Below is a small trained network, with its code and all its weights. Each question gives an input and a target symbol and asks what happens when units are switched off, that is, made to give their printed mean instead of their output.

import numpy as np


def w(rows, s, z=0):
    codes = np.array(rows[::2]) - 128.0
    scale = np.full(codes.shape[1], s)
    scale[-1] = z or s
    return codes * scale


def norm(h):
    return h / np.sqrt((h * h).mean(-1, keepdims=True) + 1e-5)


def f(y):
    return y / 2 * (1 + np.tanh(0.7978845608 * (y + 0.044715 * y**3)))


def softmax(a):
    e = np.exp(a - a.max(-1, keepdims=True))
    return e / e.sum(-1, keepdims=True)


def log_softmax(a):
    a = a - a.max(-1, keepdims=True)
    return a - np.log(np.exp(a).sum(-1, keepdims=True))


def net(x, mask):
    ids = ['αγεζσψ'.index(c) for c in x.split()]
    T = len(ids)
    res = E[ids] + P[:T]
    u = 0
    for l in range(2):
        r = norm(res)
        for j in range(2):
            rows = slice(2 * j, 2 * j + 2)
            q, k, v = (r @ M[l][rows].T for M in (Q, K, V))
            z = softmax(np.where(np.tri(T) > 0, q @ k.T / 2**0.5, -1e9)) @ v
            o = O[l][rows]
            res = res + np.where(mask[u + j], z, o[:, -1]) @ o[:, :-1]
        u += 2
        y = f(norm(res) @ A[l][:, :-1].T + A[l][:, -1])
        res = res + np.where(mask[u : u + 8], y, B[l][:, -1]) @ B[l][:, :-1]
        u += 8
    return log_softmax(norm(res)[-1] @ U[:, :-1].T + U[:, -1])


Q, K, V, O, A, B = {}, {}, {}, {}, {}, {}
E = w([
[158,168,140,7,72,74,131,49],'α',
[204,81,120,97,160,156,100,92],'γ',
[151,35,124,181,175,63,108,173],'ε',
[186,189,99,89,127,132,130,197],'ζ',
[185,140,190,159,136,28,169,207],'σ',
[100,131,110,235,83,103,113,47],'ψ',
],0.012)
P = w([
[2,113,170,40,140,214,140,131],'0',
[170,139,28,150,92,67,173,134],'1',
[166,137,30,151,94,62,177,131],'2',
[46,147,150,89,193,95,80,107],'3',
[159,144,23,151,80,70,164,132],'4',
[159,68,201,195,156,147,254,74],'5',
[88,149,174,111,164,79,41,122],'6',
[160,141,24,156,77,75,175,130],'7',
[165,66,216,183,148,159,244,80],'8',
[114,145,182,130,155,72,17,125],'9',
],0.0092)
Q[0] = w([
[90,205,2,129,98,93,94,195],'0.h1',
[162,131,50,124,76,75,164,105],'0.h1',
[138,176,145,89,77,149,135,77],'0.h2',
[127,171,145,126,139,67,160,127],'0.h2',
],0.013)
K[0] = w([
[80,102,56,110,120,188,250,160],'0.h1',
[64,119,161,84,67,184,137,140],'0.h1',
[110,237,122,101,113,148,163,78],'0.h2',
[122,152,147,158,112,90,149,162],'0.h2',
],0.013)
V[0] = w([
[108,2,163,181,137,174,153,161],'0.h1',
[105,105,114,172,116,138,90,37],'0.h1',
[194,77,137,81,159,90,57,99],'0.h2',
[64,187,149,146,126,84,96,176],'0.h2',
],0.009)
O[0] = w([
[154,68,218,135,212,133,169,51,134],'0.h1',
[103,203,95,107,174,2,148,107,171],'0.h1',
[97,165,64,61,50,165,159,136,253],'0.h2',
[76,101,158,181,163,178,154,157,161],'0.h2',
],0.0099,0.002)
A[0] = w([
[49,106,156,158,198,73,83,139,3],'0.n1',
[148,116,137,231,141,90,118,136,161],'0.n2',
[89,127,167,115,125,195,100,53,67],'0.n3',
[1,169,103,92,111,129,68,149,170],'0.n4',
[133,57,189,107,141,182,122,144,174],'0.n5',
[150,142,218,100,179,135,83,92,164],'0.n6',
[94,72,147,146,37,171,174,68,145],'0.n7',
[89,204,186,85,131,112,154,146,50],'0.n8',
],0.0098,0.0046)
B[0] = w([
[194,108,81,104,78,140,80,130,178],'0.n1',
[142,150,58,1,78,144,131,120,253],'0.n2',
[168,153,178,178,182,85,118,132,140],'0.n3',
[138,89,213,150,182,173,115,100,239],'0.n4',
[166,220,135,122,113,45,72,117,210],'0.n5',
[55,111,158,186,135,194,99,179,168],'0.n6',
[192,114,149,159,182,107,143,193,223],'0.n7',
[175,58,153,119,146,178,137,181,151],'0.n8',
],0.009,0.0053)
Q[1] = w([
[137,156,73,164,162,200,142,31],'1.h1',
[72,70,147,170,192,130,147,95],'1.h1',
[29,146,59,96,186,93,163,122],'1.h2',
[186,94,64,164,53,174,254,138],'1.h2',
],0.0086)
K[1] = w([
[57,123,39,123,189,220,130,39],'1.h1',
[74,109,93,150,186,192,56,110],'1.h1',
[110,98,47,11,107,126,254,29],'1.h2',
[111,175,169,16,195,246,28,121],'1.h2',
],0.0064)
V[1] = w([
[117,102,135,83,108,105,84,91],'1.h1',
[109,112,183,2,138,138,69,196],'1.h1',
[169,231,94,102,205,172,85,129],'1.h2',
[126,116,185,48,105,151,59,64],'1.h2',
],0.0072)
O[1] = w([
[177,143,171,169,111,229,139,254,163],'1.h1',
[100,174,196,145,178,138,168,134,186],'1.h1',
[84,8,80,125,120,103,190,114,223],'1.h2',
[52,83,206,56,116,125,105,76,254],'1.h2',
],0.0076,0.0033)
A[1] = w([
[120,170,100,106,104,125,94,135,53],'1.n1',
[174,119,170,145,185,139,125,141,172],'1.n2',
[75,123,134,116,182,165,100,134,198],'1.n3',
[128,198,75,143,179,85,193,132,45],'1.n4',
[102,108,182,170,251,144,149,124,12],'1.n5',
[67,151,102,92,88,116,72,144,2],'1.n6',
[141,140,146,99,123,111,135,141,167],'1.n7',
[140,114,87,124,76,148,147,147,10],'1.n8',
],0.019,0.0074)
B[1] = w([
[82,131,122,101,103,153,101,153,153],'1.n1',
[151,127,164,147,135,109,123,68,255],'1.n2',
[161,123,127,166,136,86,143,112,202],'1.n3',
[173,176,134,81,175,91,142,162,193],'1.n4',
[6,110,227,92,201,169,102,194,214],'1.n5',
[144,150,154,104,78,132,36,133,164],'1.n6',
[120,116,98,167,119,137,105,108,199],'1.n7',
[124,151,134,184,168,165,149,134,148],'1.n8',
],0.02,0.0095)
U = w([
[157,117,92,65,9,142,38,182,182],'α',
[110,11,67,52,44,88,215,88,145],'γ',
[83,90,206,101,189,126,142,150,138],'ε',
[163,119,52,183,99,203,209,185,232],'ζ',
[254,107,144,211,77,51,117,42,6],'σ',
[211,186,95,45,128,40,192,200,176],'ψ',
],0.0047,0.0019)

Each question gives the input, a string of symbols that net reads in full, and the target symbol t.
The units are the heads (2 rows each of Q, K, V and O) and the neurons (one row each of A and B). Each row of codes is followed by its name. A weight is (code - 128) times the scale printed after its matrix; where a second scale follows, it is the last column's (O, A, B and U).
mask holds one flag per unit, layer by layer, with each layer's heads first. A switched-off unit (its flag False) gives its mean, the last column of its rows in O or B, instead of its output. The means were averaged over made-up inputs and are rounded, as every weight is.
A unit's drop is (log p(t) with every unit on - log p(t) with that unit switched off) / (log p(t) with every unit on - log p(t) with every unit switched off).
The circuit of an input: a set's keep is (log p(t) with only the set's units on - log p(t) with every unit switched off) / (log p(t) with every unit on - log p(t) with every unit switched off). Starting from the 12 units with the biggest drops (on a tie, the unit counted first), units are removed one at a time, each time the one whose removal leaves the highest keep (on an exact tie, the one counted first), for as long as the keep stays at least 0.8.
circuit, biggest first: the units of the circuit, biggest drop first
unit that matters most: the unit with the biggest drop
top k neurons: the k neurons with the biggest drops, biggest first
top k neurons in layer l: the k neurons of layer l with the biggest drops, biggest first
which heads matter: for each layer, one digit per head in row order, 1 if its drop is at least 0.15 and else 0, layers parted by /
input ψ γ α ψ, target σ: unit that matters most -> 0.n4
input ζ α ε σ ψ ε α ζ, target ζ: circuit, biggest first -> 0.h1; 1.n8
input ψ γ ψ σ ζ ζ σ, target σ: top 3 neurons -> 1.n5; 0.n5; 0.n4
input σ γ α γ ψ γ, target γ: which heads matter -> 11 / 01
input γ α σ α ζ σ γ ε σ, target γ: which heads matter -> 00 / 01
input σ ψ ζ σ σ ε σ γ γ, target σ: circuit, biggest first -> 1.n5; 0.n5
input α ψ ψ γ α, target α: circuit, biggest first -> 0.h1; 1.n6
input ψ σ σ ζ σ ζ ψ ψ σ, target ψ: which heads matter -> 10 / 00
input σ ψ σ ψ ε γ ζ α σ, target ζ: circuit, biggest first -> 0.h1; 1.n8; 1.n5; 1.n2
input γ ε γ γ ζ σ σ γ ζ, target σ: top 3 neurons in layer 0 -> 0.n2; 0.n7; 0.n5
input γ ψ γ ψ, target σ: top 3 neurons -> 0.n4; 0.n1; 1.n5
input γ ψ ψ ε ζ, target γ: top 2 neurons -> 0.n5; 1.n5
input α ζ σ ψ ψ ψ σ α σ α, target α: top 2 neurons -> 0.n7; 0.n3
input σ ζ γ α ψ ψ γ α, target σ: top 2 neurons in layer 0 -> 0.n7; 0.n5
input σ σ ζ σ, target α: top 2 neurons -> 0.n5; 0.n7
input α ψ σ, target α: which heads matter -> 10 / 01
input ψ ψ ψ ψ, target α: unit that matters most -> 0.n1
input ε ζ σ ψ ψ ζ ψ, target α: top 2 neurons in layer 0 -> 0.n2; 0.n1
input α σ ζ ε γ α γ, target σ: which heads matter -> 01 / 10
input ζ ψ ε γ α γ ζ σ ε, target ζ: top 2 neurons -> 1.n8; 1.n5
input ζ σ ψ γ ψ σ ζ σ ε ε, target σ: top 3 neurons -> 0.n4; 0.n2; 1.n5
